[ 137   63    8 -114 -117 -136  282  -58  116    4  -74   -5  -63 -165
 -201   99  136  168   39   43  -14  -37   37   54 -181   98   19  -10
   23  -89  -53   -5   25 -110  232  312   -8  162  -98] | Z_486
[ 485  197  148  552   81  179 -162  -87 -249  109  152  220 -113   11
  242  -25  -14  -41  -56  118   33  -36  -74  263  169   87   -6 -235
  -21   33 -129  -27  118 -243  -53 -130  -84  119   75] | Z_174
[ -27   39   21  334   15  127  -85   41  -16  -42   67  -31   42  188
  146   -8   32  216   84   79 -134   13 -105   91  166   12   74  -42
 -231   77  132    8  -30  -77 -250 -534 -250  211  167] | Z_174
[-499   14   49 -310  -53  424   92 -150  199   95 -367  128  123 -225
  -62   72 -215  -52 -358   43   76   37  -48  342  -64 -158  -61  158
  -93  104 -225  253   68 -215  169 -190  -76  181  256] | Z_814
[ -78 -172  109 -183   93  288 -374  106  162 -335   55  -96  -61  -52
  184  181   -4  259  123   99   41 -386   -3  175  126  112  114  110
  -65 -216  540   56 -130  117 -206 -342 -203   93  111] | Z_174
[ 186  144  166  341   67  348 -542  -92   34   78  154  236  100 -189
  165  199 -276  -88  -74   60   76 -154  123   65 -137  -57  168  129
  195   27  -20  395  280 -113 -122 -194 -439  343  173] | Z_413
[ 184   28 -136  600   33  114 -165  201  -84   39  230   92   24 -106
  -50  -60 -285  -86  -18  -19  -55  180  145  -52   20  -75   94   77
  244  193   41  284  169   73  -10 -113 -312    9  261] | Z_486
[-187   97  138 -302   74  503   48 -163  182   63 -158  234 -124 -173
 -148  101 -243  -30 -286  131   36 -147   99  435 -101 -170 -167   86
   66  176 -282   82   53 -205  341  -46  147  298   19] | Z_814
[-435  175  -88  -58 -118  277 -198   14    1  341 -384  -52   52 -210
 -152  -38 -256  -15 -282 -128   41  205 -175   28  -27 -283 -152  -14
   39  256 -511  177  122 -284  213  450  -87  108  548] | Z_533
[ 300  -66  -20  325  107  137  -64   11 -136  270   35   45 -206 -104
 -219  -38  -90 -107   -7  -61  166   97  262  180  101  -28   19  -67
  170  -46   97  216  170  144   -4  238 -201 -140  263] | Z_486
[-517  -11  -13 -457   13  453 -142 -157  123  -12 -205    2   -3  -94
 -138   47 -259  -44  -86  -94  -80   66  -28  -11 -135  -90  -84  116
  -80   41 -268  339   81 -162  231  101 -117  154  267] | Z_706
[-204  -98   56  -52   47   48 -177  102 -164  -94   45   44  -77  102
   46 -148  -77  -91   86  -68  -67   44  163 -115  -79   -2  158  409
 -123  226  169  280  255  323 -297 -246 -235  261   31] | Z_966
[ 227   39  144 -229  -61 -264  440 -172   32  110   63  -49 -235 -310
 -231   58  192  141   88   41    3  114    2  -39 -243  161 -233  -22
   25 -212 -107 -209 -246 -102  358  475  171  -77 -198] | Z_814
[-245 -165 -140  137  129  184   65  215 -205    9 -151  -55  -47  -35
 -253 -311  300  200 -161 -114  -18  148   60  -63   52  -18   69  -63
  106   81    3  -12   42  155  -74   27   43 -334 -205] | Z_430
[  56  -63  231  140   81  449 -261  -59   57  -36   55   -9  -10 -195
  225  139 -156  214  -45  121  115 -287  -94   87   19  101   75  183
  -12  -95  271  174   21   13  -36 -324 -275  180  -82] | Z_174
[  39  104  -23  146   24    7  129  245 -110  -72  -31  144   45  257
   79  -22  164  107 -177   33  -37  -73  -60  302   97  -20  188 -204
 -178  141  -20  -68  212  -36 -343 -278  -64  130 -322] | Z_966
[  19 -257  197  -67   65   71 -155  116 -266 -254 -191   96 -167  -25
   53  -78   54  -94  140 -112  -12  -17   56  -89 -257   55  146  390
  -27 -136   41  328   88  237   -6   38 -139  442  -61] | Z_666
[-482 -159 -134  101   51  327 -186  152 -139   50 -158 -137   62 -156
 -402 -401   57  333 -121  -83  -89  103  -25 -168  -90 -136  189   90
   57  172  128    8  131  114  104  -40 -158 -169  -21] | Z_486
[ 133   74  176  292    9  -11 -159  126 -205  -36   37   78  -46   45
  252  -69   16   89  163   16  -50 -133 -194  134  136    8   90  -99
  -91   -5   32 -110  146 -142 -135 -298   -7  100   -2] | Z_966
[-106   95  180  251   78  213  129  -43  -28 -113  -97  -27  150 -117
  130  -69  354   82  -57  115   -4    0 -202  299  130   19  184  -30
 -167  135 -278 -203   88 -146 -397 -547 -121  123 -201] | Z_430
[ 276  -59   67   27  -70   -1  309  -87  167 -174  273   68 -190  -18
   13  291  178  156  280  163  -31  -46  152  -40  -79  205 -131   11
   24 -151  129 -140 -227 -154  139  -58  203   85  -80] | Z_374
[-539  -47  -67 -474   -5  224 -301  -72   50 -110 -330  102   96   24
   48  -16 -280  -65 -130  -22   23  -55  -83  239 -173 -254   43  103
 -182 -126 -170  226  -88  -78  156  -58 -188  238  316] | Z_966
[-377 -120 -253  118  168  288  -53   55   38  153  -19 -183  -88  149
 -254 -137 -100  229  128   77 -113   15  219 -314  177   37  -29   37
   95   55  509  247 -143   19  493 -176 -117 -209  215] | Z_430
[-334  -24 -130  -79  227  299   59  -39   53  135   -7 -141 -214 -109
 -174 -128  -78   56  -52   98  105  201  128   50  -19    7 -169   97
   46   91 -109   47 -145   17  176 -105  -49 -320   36] | Z_706
[   8 -110   70   64   59 -136 -205 -105 -276  -85 -122  -13   29 -259
  -65  -64  205  -62   16 -150  -75  -73   52  -83 -103  101  148  206
   62  125  141  121  132  231 -146 -150 -209  144  -84] | Z_486
[  24   78  -43  430   -3   36  -24  117 -195  -52   59  -75 -105   26
   58  108  312   35  -57  118  -54   32  -62  445  225  145   -5 -217
  -78  174 -132 -266    8 -286 -244 -672  -51    5   -1] | Z_533
[-476   76   33 -518  -24  208  -48  -41  -48  -31 -309   21  -75 -137
 -121  -53 -361 -217 -297   52   18   94  -12  239  -61 -179  -89  126
  -11  199 -125  208  -27  -88  399  186    3  143  197] | Z_533
[-405 -120 -176  143   -2  134 -171  351 -218   80 -159 -113   57  -11
 -271 -299   52  293  -99  -50 -222  -44   11  -67  127 -169  219   -1
  -59   99  181  101  102   61  -18  121 -143  -71  -30] | Z_374
[ -11  -86 -145   21   26   55 -250   27 -150 -140  -19   19 -114  -39
  -44 -102 -153  -99   -9   16    4   74  198 -216 -147  196   25  312
  167   72  107  231  122  230  248  155 -123   99   29] | Z_430
[-483 -159  -45 -139    2  195 -155 -224   54   82 -394  -58   59  -63
 -262  -73   14 -113 -207  -61   20  -44   22 -124 -221 -194 -161  138
    8  126 -262  210  -32 -160  208  151   29  124  292] | Z_814
[  11  -74   15   13  193  143  107   57   -3  -23  -12   47  -79 -210
 -223 -107   45  -94 -138   73   91   -6  105  183   72 -134  -24 -126
   29  -41 -156   13  -49  -52  -12  183  -30 -252   -5] | Z_966
[ 183   36   81   50    1   66 -264  111 -238  -70  -15   31  -88  -41
   97 -148  -62 -146    4 -169  -34   82   14 -144  -66   97  181  309
  -70   97  -22  309  307  291 -181  293 -397  407   36] | Z_63
[ -20 -179   73  -67  137  126 -255  -90 -102 -224  -54  147  -29 -157
   22   49  -37  -61  140  -23   60 -165  241  -35 -120   73  155  314
  133  -60  292  360   79   95   28 -244 -133  206  -57] | Z_966
[ 107  -38  204   76   46   98 -345   67   51 -117  171   69  -50   39
  260  282 -133   77  209  139  138 -332  172  112   26   77  137   10
   10 -283  500  168   68    6  -76 -487 -280   42   70] | Z_413
[ -30 -119  -16  -94  178   19  -11  -14  -80  -68 -135 -150  -97  137
 -130   74  185   -8  200  -59  -79  -41   84 -271  -37  216   44  122
  -10   69  139   62  139  300  -27   -2 -148  183  -70] | Z_706
[-304 -102 -102   18   41  300 -157   11    6   50   -5 -139  -29 -121
 -236 -134   96  297  -22  -33  -44 -101  119  -61   29   33  105   96
  214   95  290  115   21   78  154 -192  -62 -112   21] | Z_814
[ 173  131  152 -141  -22 -113  431  -74  155  -83  133  130  -96 -190
  -46   91  156  176  146   96 -113  -25  -17   86 -183  137    1  -37
  -81  -97   75  -48  -33 -190  156  163   39   70 -293] | Z_706
[ -82 -147   71 -228   91   27 -115  -10    8 -279 -197   92  -16  -85
  153 -118   42   93  -54  -88  -84 -133 -109  -74 -181  141   62  363
  -86   39   45  254   77  248 -100 -176 -201  385  -28] | Z_486
[  14 -167  212  -17   82   32  -64  -94  -98 -299  -37   62  -22  -58
   20  -40  466  -54  193  -48  -62  -94  143 -103 -139   93  180  378
  -82    7  132   41   89  301 -283 -411 -142  337 -190] | Z_413
[-261   84 -143   76   46  129 -160   79    5  135  -19  -72  124  -21
 -137 -240 -151  172  -14   33 -103  157  -10  -34   84  -78  239  110
  100   19  196  231  -30   45  204   11 -305   58   78] | Z_486
[ 135  -74    8  253 -130 -114 -364 -161 -312   -4  -12   56  -32   93
  199  -49 -109 -286  128  -81   57   23   81  -90 -128   80  144  313
   43   29  199  232  192  338   31   12 -262  298  177] | Z_374
[  35   13  360    6   72  145 -267  125   12 -190  168  -22  -43  153
  139  224 -181   15   62  157   49 -466  173    8   66  -72  109  -56
 -105 -128  452  220   70   71 -115 -296 -315  158  -74] | Z_814
[ -31 -169   -5  218  128   98  120  102  -90   73   60 -120 -212 -156
 -304 -252  210   19 -141  -42  109  131  166  -88   41  -46  -85   96
  -44   61  132  123  -67   54   86  -14 -123 -281 -150] | Z_706
[ 268  101   52  372  -16  127  -25 -142  -95  127  216  -41  -92   26
   -6    3  214  103  -48  125 -123  -78   -4  228  282  130   42 -226
  -54  127    9  -95   -4 -245 -183 -269  -13   80   98] | Z_174
[-227 -166  -66 -349   76 -114 -199   95  -92 -165 -160   37  -11  193
  189   39 -113  -25  184 -138  -16 -133   44 -214   49  171   44  289
   -7   21  336  256  140  335   94  -96  -89  191   -7] | Z_966
[ 227  101  317  831  -18  227  -42   -5 -217  235  -47   60  -39 -217
   17   12  354  -33 -172   58  -34  -70  -76  368  173  -87   34 -165
   -5  249 -296 -127  216 -403 -342 -507  -49  158  -78] | Z_63
[ 219  -51   53  265   90   -8  -41  278  -61  316  -35   93 -106 -141
 -167 -121  -68   39  -87  -60   70  180  -10  167  141 -129   -3 -178
  -17 -306  186   56   63   37   64  287 -233 -210  250] | Z_174
[ 233  107   -8  -94  -37    9  192   10  112  111   -2   -1 -159 -245
  -36  133  122   61   34   27  121   -2  -73  189 -115  121  -82   42
   53 -154 -116 -200  -32  -97  225  318  117   33 -128] | Z_486
[ -41 -179   12   20   27  -76 -174  -40 -183  -55 -223  -14  -55  151
  -36  -97  108  -45   87 -105  -78  -86   22 -242 -153   86   41  166
  -31   54  210  139  180  334  -28  128 -150  172   56] | Z_413
[-204  -25 -221   27  249  105 -111  121    2   -2   57  -88  -41   89
 -209 -216  -35  308  141  -33  -51   29  189 -259  112   19   91  -79
  316  171  253  119  -23   63  319 -141  -87 -164  -20] | Z_63
[-289  154   45 -355   16  112  137   35   48  167 -278   12   53 -175
 -235   34 -231 -139 -345    9  -64  140 -133   61 -122 -127   30    8
  -72  171  -81  229   54 -241  349  260  -99  245    5] | Z_666
[ -44   54  253  131   68  369 -250    5   64 -143  153    2   48 -242
  126  247  -13  135   -6  192   17 -321   40  172   42   90  140  -37
    7  -68  226  117   56 -163 -163 -385 -345   63   47] | Z_814
[ 384  118  240  -47   -2  -87  516   59   84   72  248  331 -243 -247
  -29  121  182   99  -13   77  -68   85  147  205 -142  133  -47  -22
   44   14 -160   49   40 -224  -71  235  203  128 -243] | Z_666
[-365   80   21 -254   67  240  -29 -100   68   81 -179  158  -36  128
  -89  -56 -270 -155 -147   72 -104    9  127  367  -52 -233   22   66
 -120   12  -17  316   16 -160  202 -205  -49  235   65] | Z_430
[-578  -16   12 -460  -82  340    8 -149  134 -263 -365  -91   58 -177
  -89  -41 -170  -95 -389   44   63  -34 -191  -56 -157 -124 -211  134
  -12  315 -547  190  -50 -324  338  212  114  172  120] | Z_533
[-340 -128 -158  132  142  -26   21   87   86  -36  -32 -131   20  285
 -136 -139   85  316  324   44  -67   15   67 -402   59   39   52  -29
   77   10  727   53 -108   87  325 -191  -72 -231   -6] | Z_374
[-147  -68  -66  124  112  279  -20  163  -34   88   53  -39  -63 -254
  -98  -44 -170   70  -59    4  108  152   96  -63   39  -23  -61   81
  116   51   16  127   52   14   74   10 -100 -298  104] | Z_174
[-614   71 -307  -92  114  229 -346  157 -169   41  -21 -155   96 -146
 -245 -230  168  185  -46  -82  -57   94  166 -168  -69  -58  284  164
  175  245   96  161   64   53  132  -54 -257 -125 -115] | Z_706
[-166  163  164 -245   30  258 -100   98    9  146  -45  226  -32  -98
 -120   51 -391   -2 -190   -4 -128   44   21  157  -31 -173   62  -75
   54   65  -11  300  140 -106  305  195 -165  244  110] | Z_666
[ 189  160  -23  338  -25   52   48   63 -275  -74   86  -42 -155  128
   72 -207  174  178  -83   41  -87  -35 -186  256  288  123   17 -306
 -170  237 -220 -152  133 -230  -93 -113  -29   48 -116] | Z_374
[ 347   43   52 -124  -48 -123  304   60  202  -78   37   -3  -92 -191
 -146  170  257  148  173   57   -3 -139   53  -73 -178   99    0  -68
  -45 -244 -152 -169   12 -110   19  564   96  106  -48] | Z_430
[-367 -120 -228   81  110   86 -362  215 -204   98  -14  -50  133  119
  -15 -281 -235  228  145 -103  -66   78  -20 -134  185  -39  202   56
  134  -62  503   52    6  216  253 -306 -136 -215   90] | Z_814
[-515  -24  -15 -515   20  142   34   31  244 -153 -222   37  113  -61
 -112  -57 -251   78 -213  -18  -21  -70  -47   71   10 -177  -60    5
 -196   61  111  184   -1 -193  146   -3   14  -62   15] | Z_430
[ -80 -132   48  -89   20 -195 -136   16 -124 -383 -199  -11  131  125
  103  -93  226  -60  157 -155  -64 -137  -44 -284  -59   53  165  220
 -175  -39  197  179   96  291 -114  -43 -251  291 -100] | Z_533
[ -16 -178 -147  284   82  125    0  115   26  107  -26   44   -9  -66
 -124   44  -37   21   29   -6  118   50  196   15   10  -38   61  102
   90  -55  307  120   50  214   72 -273 -228 -135  174] | Z_966
[ 516   38   22 -135 -117 -190  364    5  183  -34  104  217 -150  -52
 -276  149    2  135   41  -52   71   57  138 -118 -343  -44 -156 -198
  116 -242 -136  -29  -30  -34  291  899  135   35 -137] | Z_413
[-116   94   19  404  -40  129  -81   27 -172  -16  -40 -110  -15  179
  229  -73   55  -31   34  106  -44   19 -212  130  154   17  -23  -41
 -170   81  -34 -122  -41 -120  -57 -369  -56    2   -2] | Z_533
[  53   19  143   62   27 -100  -65   76 -184 -184  -36    5  -24    7
   72  -83  315  -43   -6  -67 -102  -51   -6   51   87  187  160  103
  -81  154    6   71  270  153 -343  -63 -179  228 -235] | Z_430
[-251    0   59 -178  -94  214 -400 -146   30  113 -127  164  -59  -86
 -160   96 -480 -195 -209  109   94  -46  204  152 -110 -210  -95   37
  266   59  -36  259   39 -278  560   19   70  178  434] | Z_533
[  36 -186   -6  139  146   18   22  154   26   77  -76 -149 -123 -175
 -240 -151    7  123   44   22   72  -89  129  -90   22   20   56   57
  -15 -116  285  102   78  142  103   93 -274 -167   39] | Z_63
[  41   63  186  341  -69  189 -459  173   45  -63  195   40  113 -157
  131  251 -107  -47   84  101   -8 -248  128  -95  -37   57  168  168
   -3  -76  274  214  302   22 -227   14 -465  162  129] | Z_814
[  -8 -132 -222  337  122  -56   73  338  -95  117  -34  -68  -13  -43
  -95 -116    8  109   26 -134   96   25  142 -121  153 -160  -64  -10
  -65  -71  271   92  -88  117  -52  -57  -94 -375   87] | Z_814
[   6   60   34  576   -3  326 -405   69 -303 -100   -2   17  -19    0
  243 -158  126  103  -42   49  -97  -72 -215  247  195   24   67  -71
 -104  138 -285 -106  118 -231 -200 -613 -149  139  123] | Z_413
[-217 -249    1   -2  -48  148 -360  -80 -129 -169 -206  -70  -14  -65
   57  -39  175  -96   72 -130   75  -94  123 -200 -120  125  135  478
   20   88  226  229  130  350 -151  -95 -111  193   73] | Z_666
[ 165   23  197  281   67  248 -353   90   41   33   56   14   39 -166
   80  195  -98  178  -15   86   34 -374    1  142   23  -94  197   15
   22 -115  279  121   54 -108  -27 -454 -298  287  -21] | Z_706
[ 202  140  317  301   -2  113 -323   34   22  -36  276   38 -128 -185
   30  136   41   42   44  125  -36 -247  128  187   -9   43  127    2
   46  -11  309  166  209  -61 -105 -268 -439  159    5] | Z_413
[ 272  205   34   80  262   66   61  196  -57   -2  141  305 -100  246
  103 -154  125  111    5   51 -121    8   66  284  162  -36  191 -157
 -108 -164   21  118   42 -158 -142 -286  -21  224 -320] | Z_374
[-477  -65 -208  172  153  250 -132  132  -37  -70 -139   59  254  -13
  206 -145   49  350  111 -129  -91  124 -129 -203  129  -17  111   37
   31  156   41   97  -59  -26  -41 -554 -212  -84  171] | Z_63
[-145  -75  -85   76  -11   69 -174  124 -117 -265  -57  -48  -66 -104
   -6  -30  316   -5   66 -109  -79  -46   77 -165  -34  147   11  319
 -137  220  -36   76  179  192 -261   11 -207  154  -21] | Z_966
[ 143   49   99 -195  276    8 -148  -29 -277  -86   -8   55 -215 -221
  -92  -58   40 -100  113  -36  123  -26  188  117  -77  202  144  190
  205  156   26   78  289  152  102  -37 -109  187 -259] | Z_486
[ 231   39  203  152  143   23 -143  247  178  -33  152   56   86   70
   28  235 -233   96   86  173 -140 -354  107  174  189  -58  296 -128
  -87 -262  555  215  175   56 -291 -322 -376  184  -90] | Z_374
[ 208  -94 -113  497   30   89  -93   45    9  204   25   34   52 -148
 -301  -41  -78 -201 -143  -62  158  101  173 -153  -58 -151   49  -18
   95   21   33  210  232   78   29  211 -338 -124  284] | Z_966
[-398  -66 -179  105   83   24 -152  233 -294  139 -233 -148  121 -160
 -206 -393   76  213  -72 -151 -104  299  -93 -228  -40  -91  155  168
   45  -16  -67  125  -57  117   30  155 -205 -108  -40] | Z_814
